Here is a tiny trained network, its code and every weight. The questions are about switching its units off for an input and a target symbol, where a switched-off unit gives its printed mean instead of its output.

import numpy as np


def w(rows, s, z=0):
    codes = np.array(rows[::2]) - 128.0
    scale = np.full(codes.shape[1], s)
    scale[-1] = z or s
    return codes * scale


def f(y):
    return np.maximum(y, 0)


def softmax(a):
    e = np.exp(a - a.max(-1, keepdims=True))
    return e / e.sum(-1, keepdims=True)


def log_softmax(a):
    a = a - a.max(-1, keepdims=True)
    return a - np.log(np.exp(a).sum(-1, keepdims=True))


def net(x, mask):
    ids = ['εζηθλξπστφψω'.index(c) for c in x.split()]
    T = len(ids)
    res = E[ids] + P[:T]
    u = 0
    for l in range(3):
        q, k, v = (res @ M[l].T for M in (Q, K, V))
        z = softmax(np.where(np.tri(T) > 0, q @ k.T / 2**0.5, -1e9)) @ v
        res = res + np.where(mask[u], z, O[l][:, -1]) @ O[l][:, :-1]
        u += 1
        y = f(res @ A[l][:, :-1].T + A[l][:, -1])
        res = res + np.where(mask[u : u + 12], y, B[l][:, -1]) @ B[l][:, :-1]
        u += 12
    return log_softmax(res[-1] @ U[:, :-1].T + U[:, -1])


Q, K, V, O, A, B = {}, {}, {}, {}, {}, {}
E = w([
[105,127,141,161,108,99],'ε',
[178,100,106,118,57,100],'ζ',
[111,95,111,164,213,85],'η',
[129,76,191,100,117,109],'θ',
[156,140,79,157,170,83],'λ',
[135,97,116,174,15,126],'ξ',
[130,146,3,167,78,117],'π',
[139,117,47,31,136,147],'σ',
[210,215,169,165,135,25],'τ',
[128,27,126,124,111,191],'φ',
[141,195,140,76,129,175],'ψ',
[74,120,99,139,227,231],'ω',
],0.016)
P = w([
[73,153,108,88,154,131],'0',
[218,81,91,122,204,98],'1',
[131,214,96,164,75,148],'2',
[98,190,114,132,161,191],'3',
[254,122,93,174,200,169],'4',
[98,162,107,126,85,79],'5',
],0.013)
Q[0] = w([
[250,138,108,133,109,112],'L0H0',
[215,122,125,163,197,212],'L0H0',
],0.013)
K[0] = w([
[163,204,122,143,120,171],'L0H0',
[139,180,170,240,153,255],'L0H0',
],0.0088)
V[0] = w([
[187,173,136,101,113,71],'L0H0',
[150,209,163,129,116,254],'L0H0',
],0.0053)
O[0] = w([
[151,178,110,58,83,99,177],'L0H0',
[61,48,135,55,141,4,253],'L0H0',
],0.011,0.0031)
A[0] = w([
[99,143,144,185,40,176,91],'L0N0',
[97,152,92,180,24,64,4],'L0N1',
[84,140,47,135,151,167,148],'L0N2',
[182,225,153,121,149,167,176],'L0N3',
[145,163,180,91,203,204,48],'L0N4',
[131,102,181,113,2,158,107],'L0N5',
[77,126,198,102,182,153,130],'L0N6',
[161,128,181,99,219,154,179],'L0N7',
[247,108,89,192,184,160,44],'L0N8',
[84,165,186,151,56,133,233],'L0N9',
[174,68,134,154,103,165,180],'L0N10',
[198,121,101,195,219,180,39],'L0N11',
],0.0083,0.0043)
B[0] = w([
[73,83,153,116,105,133,160],'L0N0',
[239,121,154,159,112,167,178],'L0N1',
[152,171,112,150,211,138,227],'L0N2',
[125,105,127,67,167,56,246],'L0N3',
[141,83,109,52,110,40,168],'L0N4',
[84,104,123,90,93,112,168],'L0N5',
[148,63,136,158,144,189,186],'L0N6',
[134,27,103,109,103,129,253],'L0N7',
[114,143,201,123,106,186,205],'L0N8',
[50,107,166,153,67,53,218],'L0N9',
[177,146,171,109,180,130,167],'L0N10',
[121,148,254,164,107,116,192],'L0N11',
],0.0078,0.0046)
Q[1] = w([
[173,92,207,62,240,124],'L1H0',
[179,200,168,25,1,174],'L1H0',
],0.0072)
K[1] = w([
[214,106,79,101,226,110],'L1H0',
[163,157,149,1,53,120],'L1H0',
],0.0077)
V[1] = w([
[138,194,254,130,139,197],'L1H0',
[226,104,196,95,74,164],'L1H0',
],0.0047)
O[1] = w([
[43,65,127,169,168,123,2],'L1H0',
[160,131,133,3,4,59,150],'L1H0',
],0.0043,0.0027)
A[1] = w([
[71,50,129,169,138,209,198],'L1N0',
[55,130,187,113,178,130,1],'L1N1',
[55,181,75,188,123,118,166],'L1N2',
[155,93,100,56,176,143,43],'L1N3',
[98,134,130,19,221,216,105],'L1N4',
[150,123,170,210,152,125,79],'L1N5',
[59,205,138,63,161,80,139],'L1N6',
[166,198,157,125,34,223,129],'L1N7',
[2,94,80,150,168,110,41],'L1N8',
[182,121,148,174,41,85,23],'L1N9',
[172,80,113,81,83,116,109],'L1N10',
[62,127,26,67,141,234,109],'L1N11',
],0.0083,0.0054)
B[1] = w([
[160,72,82,98,131,145,184],'L1N0',
[129,66,122,125,29,71,149],'L1N1',
[149,189,58,132,148,182,166],'L1N2',
[111,164,184,226,85,70,222],'L1N3',
[154,110,120,213,124,137,254],'L1N4',
[104,95,108,106,173,116,152],'L1N5',
[83,119,138,163,169,85,247],'L1N6',
[99,38,101,186,139,95,158],'L1N7',
[102,158,224,178,24,130,158],'L1N8',
[48,102,170,178,122,183,172],'L1N9',
[124,95,103,167,121,145,226],'L1N10',
[113,170,254,63,92,191,195],'L1N11',
],0.0076,0.0073)
Q[2] = w([
[122,103,1,38,144,196],'L2H0',
[43,113,75,112,164,104],'L2H0',
],0.0073)
K[2] = w([
[117,77,113,182,153,254],'L2H0',
[173,51,98,159,160,138],'L2H0',
],0.0071)
V[2] = w([
[234,109,79,163,139,98],'L2H0',
[77,183,153,35,61,253],'L2H0',
],0.0031)
O[2] = w([
[136,140,141,131,254,131,126],'L2H0',
[160,91,167,181,94,70,4],'L2H0',
],0.0078,0.0037)
A[2] = w([
[163,98,157,197,88,130,127],'L2N0',
[125,200,126,85,78,179,224],'L2N1',
[134,42,46,142,126,207,129],'L2N2',
[178,205,95,172,194,117,123],'L2N3',
[102,117,217,78,108,202,114],'L2N4',
[59,117,113,186,84,162,87],'L2N5',
[115,183,155,226,76,107,2],'L2N6',
[254,87,140,149,114,163,87],'L2N7',
[117,67,188,110,200,96,97],'L2N8',
[185,123,88,73,110,229,146],'L2N9',
[210,169,81,27,154,152,166],'L2N10',
[121,198,150,54,84,92,60],'L2N11',
],0.01,0.0091)
B[2] = w([
[102,161,54,97,116,146,254],'L2N0',
[186,123,133,149,137,44,235],'L2N1',
[195,175,112,52,151,132,226],'L2N2',
[61,36,122,98,131,151,205],'L2N3',
[100,49,143,94,156,95,220],'L2N4',
[118,178,118,149,112,192,212],'L2N5',
[194,74,186,143,255,142,165],'L2N6',
[33,176,146,196,162,109,219],'L2N7',
[162,182,93,141,68,167,255],'L2N8',
[131,157,251,87,108,170,157],'L2N9',
[149,160,147,158,39,108,192],'L2N10',
[109,142,146,62,158,216,183],'L2N11',
],0.0096,0.006)
U = w([
[70,219,140,254,126,132,108],'ε',
[181,67,30,156,102,5,253],'ζ',
[195,155,72,113,204,151,160],'η',
[164,34,134,35,126,129,137],'θ',
[65,57,95,141,214,120,106],'λ',
[107,148,84,108,47,154,110],'ξ',
[188,224,201,119,41,124,105],'π',
[164,73,224,143,218,81,131],'σ',
[57,202,95,46,153,94,71],'τ',
[137,142,184,99,158,185,102],'φ',
[21,48,204,128,47,93,78],'ψ',
[83,97,125,132,103,188,60],'ω',
],0.0075,0.0046)

Each question gives the input, a string of symbols that net reads in full, and the target symbol t.
The units are the heads (2 rows each of Q, K, V and O) and the neurons (one row each of A and B). Each row of codes is followed by its name. A weight is (code - 128) times the scale printed after its matrix; where a second scale follows, it is the last column's (O, A, B and U).
mask holds one flag per unit, layer by layer, with each layer's heads first. A switched-off unit (its flag False) gives its mean, the last column of its rows in O or B, instead of its output. The means were averaged over made-up inputs and are rounded, as every weight is.
A unit's drop is (log p(t) with every unit on - log p(t) with that unit switched off) / (log p(t) with every unit on - log p(t) with every unit switched off).
most important unit: the unit with the biggest drop
top k neurons: the k neurons with the biggest drops, biggest first
k most important neurons of layer l: the k neurons of layer l with the biggest drops, biggest first
input τ ψ ω, target φ: 2 most important neurons of layer 2	(L2N9; L2N2)
input ψ ψ ε θ, target θ: most important unit	L0N6
input θ ψ ψ φ, target φ: top 3 neurons	(L2N2; L1N0; L2N9)
input ψ σ π ζ, target ζ: top 2 neurons	(L1N11; L0N7)
input λ ψ σ π, target π: top 3 neurons	(L2N9; L2N10; L1N11)
input ζ θ ζ θ θ, target ψ: 3 most important neurons of layer 0	(L0N8; L0N11; L0N2)
input ψ ξ φ ψ ε, target ζ: top 2 neurons	(L1N11; L2N11)
input ψ ξ θ λ, target λ: top 2 neurons	(L2N3; L0N2)
input φ σ φ θ φ, target φ: 3 most important neurons of layer 2	(L2N7; L2N2; L2N9)
input σ ψ ψ, target τ: 2 most important neurons of layer 1	(L1N6; L1N4)
input π ξ ω λ θ, target η: top 4 neurons	(L2N2; L2N8; L0N2; L1N0)
input θ ψ θ τ, target τ: 2 most important neurons of layer 1	(L1N6; L1N4)
input ψ ψ ω, target φ: 3 most important neurons of layer 2	(L2N2; L2N9; L2N5)
input ψ θ τ θ θ, target π: most important unit	L0H0
input ε θ σ ψ σ ζ, target ξ: 2 most important neurons of layer 2	(L2N5; L2N0)
input θ ψ ψ λ φ, target ζ: 4 most important neurons of layer 1	(L1N3; L1N2; L1N11; L1N4)
input ξ σ ψ ψ τ, target ζ: 2 most important neurons of layer 1	(L1N11; L1N10)
input η ψ ξ, target ω: 3 most important neurons of layer 0	(L0N1; L0N9; L0N0)
input φ λ θ ξ λ π, target η: top 2 neurons	(L0N1; L2N2)
input ψ σ ξ ψ θ ε, target ε: 2 most important neurons of layer 2	(L2N5; L2N3)
input ζ π ψ ξ, target ξ: 3 most important neurons of layer 0	(L0N0; L0N1; L0N9)
input ψ η σ ψ η, target ζ: 2 most important neurons of layer 2	(L2N8; L2N11)
input ψ θ π ψ ψ π, target η: 2 most important neurons of layer 1	(L1N7; L1N9)
input ψ ψ σ σ τ, target π: most important unit	L0N3
input σ σ σ ψ φ, target ζ: top 2 neurons	(L1N3; L1N11)
input φ ψ ψ λ, target λ: top 2 neurons	(L2N3; L1N2)
input ψ τ ψ ψ φ η, target λ: top 2 neurons	(L2N3; L1N11)
